Below are the code and all the weights of a small trained network. Each question names an input and a target symbol and asks about switching units off, where a switched-off unit gives its printed mean instead of its output.

import numpy as np


def w(rows, s, z=0):
    codes = np.array(rows[::2]) - 128.0
    scale = np.full(codes.shape[1], s)
    scale[-1] = z or s
    return codes * scale


def norm(h):
    return h / np.sqrt((h * h).mean(-1, keepdims=True) + 1e-5)


def f(y):
    return y / 2 * (1 + np.tanh(0.7978845608 * (y + 0.044715 * y**3)))


def softmax(a):
    e = np.exp(a - a.max(-1, keepdims=True))
    return e / e.sum(-1, keepdims=True)


def log_softmax(a):
    a = a - a.max(-1, keepdims=True)
    return a - np.log(np.exp(a).sum(-1, keepdims=True))


def net(x, mask):
    ids = ['αβγδεζηλμξστφψ'.index(c) for c in x.split()]
    T = len(ids)
    res = E[ids] + P[:T]
    u = 0
    for l in range(3):
        r = norm(res)
        for j in range(3):
            rows = slice(2 * j, 2 * j + 2)
            q, k, v = (r @ M[l][rows].T for M in (Q, K, V))
            z = softmax(np.where(np.tri(T) > 0, q @ k.T / 2**0.5, -1e9)) @ v
            o = O[l][rows]
            res = res + np.where(mask[u + j], z, o[:, -1]) @ o[:, :-1]
        u += 3
        y = f(norm(res) @ A[l][:, :-1].T + A[l][:, -1])
        res = res + np.where(mask[u : u + 4], y, B[l][:, -1]) @ B[l][:, :-1]
        u += 4
    return log_softmax(norm(res)[-1] @ U[:, :-1].T + U[:, -1])


Q, K, V, O, A, B = {}, {}, {}, {}, {}, {}
E = w([
[63,176,152],'α',
[79,94,125],'β',
[137,157,82],'γ',
[18,64,156],'δ',
[122,68,7],'ε',
[22,60,145],'ζ',
[143,155,86],'η',
[10,69,157],'λ',
[86,94,119],'μ',
[138,152,80],'ξ',
[166,34,153],'σ',
[140,146,86],'τ',
[87,166,139],'φ',
[82,97,121],'ψ',
],0.02)
P = w([
[115,156,2],'0',
[117,174,148],'1',
[85,172,126],'2',
[68,143,100],'3',
[64,109,87],'4',
[48,77,75],'5',
[30,57,63],'6',
[12,27,46],'7',
],0.0075)
Q[0] = w([
[79,171,7],'0.h0',
[213,87,163],'0.h0',
[144,149,188],'0.h1',
[119,109,42],'0.h1',
[246,122,96],'0.h2',
[2,85,38],'0.h2',
],0.0079)
K[0] = w([
[72,41,109],'0.h0',
[255,117,83],'0.h0',
[95,134,114],'0.h1',
[223,37,191],'0.h1',
[54,156,58],'0.h2',
[181,62,189],'0.h2',
],0.0078)
V[0] = w([
[99,144,120],'0.h0',
[102,74,126],'0.h0',
[42,162,119],'0.h1',
[96,150,21],'0.h1',
[254,98,89],'0.h2',
[34,228,14],'0.h2',
],0.0084)
O[0] = w([
[117,159,145,167],'0.h0',
[127,111,198,254],'0.h0',
[200,185,119,152],'0.h1',
[143,184,176,210],'0.h1',
[117,100,47,146],'0.h2',
[253,109,188,12],'0.h2',
],0.0076,0.003)
A[0] = w([
[61,97,109,239],'0.n0',
[146,251,82,24],'0.n1',
[75,204,162,4],'0.n2',
[160,143,83,83],'0.n3',
],0.011,0.0026)
B[0] = w([
[123,166,218,255],'0.n0',
[82,109,183,141],'0.n1',
[209,1,114,136],'0.n2',
[48,79,63,122],'0.n3',
],0.0081,0.0066)
Q[1] = w([
[162,163,200],'1.h0',
[24,67,136],'1.h0',
[66,167,111],'1.h1',
[48,5,228],'1.h1',
[27,39,164],'1.h2',
[134,130,64],'1.h2',
],0.015)
K[1] = w([
[153,200,185],'1.h0',
[125,5,151],'1.h0',
[188,78,125],'1.h1',
[60,66,107],'1.h1',
[181,98,195],'1.h2',
[165,146,47],'1.h2',
],0.015)
V[1] = w([
[198,65,146],'1.h0',
[207,18,91],'1.h0',
[197,27,254],'1.h1',
[9,170,185],'1.h1',
[186,226,88],'1.h2',
[18,163,100],'1.h2',
],0.0073)
O[1] = w([
[170,26,107,214],'1.h0',
[155,103,76,221],'1.h0',
[1,106,104,253],'1.h1',
[98,200,147,188],'1.h1',
[121,145,81,17],'1.h2',
[155,15,117,15],'1.h2',
],0.0086,0.0043)
A[1] = w([
[135,50,55,4],'1.n0',
[88,190,132,98],'1.n1',
[83,169,151,101],'1.n2',
[204,90,250,29],'1.n3',
],0.013,0.0037)
B[1] = w([
[23,80,178,166],'1.n0',
[148,152,48,191],'1.n1',
[160,137,47,212],'1.n2',
[2,221,17,253],'1.n3',
],0.0083,0.0039)
Q[2] = w([
[2,63,80],'2.h0',
[148,175,58],'2.h0',
[129,60,87],'2.h1',
[38,181,41],'2.h1',
[53,58,43],'2.h2',
[171,63,46],'2.h2',
],0.015)
K[2] = w([
[251,108,136],'2.h0',
[123,71,228],'2.h0',
[89,186,231],'2.h1',
[254,154,145],'2.h1',
[66,77,147],'2.h2',
[80,158,141],'2.h2',
],0.013)
V[2] = w([
[172,168,2],'2.h0',
[219,41,167],'2.h0',
[250,148,164],'2.h1',
[143,112,28],'2.h1',
[249,126,120],'2.h2',
[149,193,102],'2.h2',
],0.0089)
O[2] = w([
[21,121,34,155],'2.h0',
[202,78,12,95],'2.h0',
[232,231,99,102],'2.h1',
[233,74,177,147],'2.h1',
[3,119,168,1],'2.h2',
[117,85,164,97],'2.h2',
],0.0071,0.0083)
A[2] = w([
[131,128,108,202],'2.n0',
[112,146,196,45],'2.n1',
[152,135,236,2],'2.n2',
[161,246,185,229],'2.n3',
],0.011,0.0029)
B[2] = w([
[234,66,157,197],'2.n0',
[129,112,3,140],'2.n1',
[190,192,18,131],'2.n2',
[219,41,35,252],'2.n3',
],0.0063,0.0026)
U = w([
[125,208,155,178],'α',
[117,153,127,51],'β',
[174,122,106,123],'γ',
[115,148,194,140],'δ',
[153,35,57,2],'ε',
[86,159,201,214],'ζ',
[179,121,102,132],'η',
[124,152,192,124],'λ',
[128,142,120,70],'μ',
[172,116,108,86],'ξ',
[139,5,177,178],'σ',
[184,112,80,200],'τ',
[138,191,138,167],'φ',
[111,161,112,67],'ψ',
],0.017,0.0059)

Each question gives the input, a string of symbols that net reads in full, and the target symbol t.
The units are the heads (2 rows each of Q, K, V and O) and the neurons (one row each of A and B). Each row of codes is followed by its name. A weight is (code - 128) times the scale printed after its matrix; where a second scale follows, it is the last column's (O, A, B and U).
mask holds one flag per unit, layer by layer, with each layer's heads first. A switched-off unit (its flag False) gives its mean, the last column of its rows in O or B, instead of its output. The means were averaged over made-up inputs and are rounded, as every weight is.
A unit's drop is (log p(t) with every unit on - log p(t) with that unit switched off) / (log p(t) with every unit on - log p(t) with every unit switched off).
The circuit of an input: a set's keep is (log p(t) with only the set's units on - log p(t) with every unit switched off) / (log p(t) with every unit on - log p(t) with every unit switched off). Starting from the 12 units with the biggest drops (on a tie, the unit counted first), units are removed one at a time, each time the one whose removal leaves the highest keep (on an exact tie, the one counted first), for as long as the keep stays at least 0.8.
circuit, biggest first: the units of the circuit, biggest drop first
top k neurons: the k neurons with the biggest drops, biggest first
top k neurons in layer l: the k neurons of layer l with the biggest drops, biggest first
drop of u: that unit's drop, to one decimal
input ζ δ λ σ α ζ ξ, target ζ: circuit, biggest first -> 2.h0; 2.h1; 1.n3
input σ φ α ε δ, target σ: top 4 neurons -> 0.n1; 1.n3; 0.n2; 1.n0
input μ τ τ, target τ: top neuron -> 2.n3
input ζ σ λ η, target ζ: circuit, biggest first -> 2.h0; 1.n3; 2.h1
input ε η β ε σ ψ, target ε: circuit, biggest first -> 1.h1; 0.h2; 1.n3; 2.h1
input ε α δ ζ σ η, target ε: top 2 neurons -> 1.n3; 0.n0
input ζ σ α ζ γ, target ζ: circuit, biggest first -> 2.h0; 1.n3; 2.h1
input ε β σ λ τ, target ε: top 3 neurons -> 1.n3; 0.n0; 1.n0
input σ ζ α, target σ: top 2 neurons -> 0.n2; 1.n3
input ζ σ ε τ, target ζ: top 2 neurons -> 1.n3; 2.n3
input ψ ε τ τ, target τ: circuit, biggest first -> 0.h2; 2.n3
input τ σ σ τ σ, target τ: circuit, biggest first -> 1.h1; 1.n3; 2.h1; 0.h2
input ζ σ η, target ζ: top 2 neurons in layer 0 -> 0.n0; 0.n1
input ζ ζ ψ τ ε σ, target ζ: top neuron -> 1.n0
input σ τ λ, target σ: top 2 neurons -> 1.n3; 0.n1
input τ λ σ, target τ: top 3 neurons -> 1.n3; 0.n0; 0.n2
input σ ζ α ε δ, target σ: top 2 neurons -> 1.n3; 1.n0
input σ ξ ε, target σ: top 2 neurons in layer 0 -> 0.n1; 0.n0
input σ ξ ψ, target σ: top 2 neurons -> 0.n1; 1.n3
input σ γ ψ η, target σ: top neuron -> 0.n1
input ζ ζ α σ ζ ξ, target ζ: top 2 neurons -> 0.n0; 1.n3
input σ τ φ ζ ψ ζ τ, target σ: top 2 neurons -> 0.n1; 0.n2
input σ ξ φ, target σ: top 2 neurons in layer 0 -> 0.n2; 0.n1
input ε ε σ ζ, target ε: drop of 1.n3 -> 0.2
input ζ φ ζ σ, target ζ: drop of 2.h1 -> 1.0
input σ σ μ ζ σ ε ψ ψ, target σ: drop of 2.h0 -> 0.5
input ζ ζ ψ σ ε δ τ, target ζ: drop of 0.h2 -> 0.0
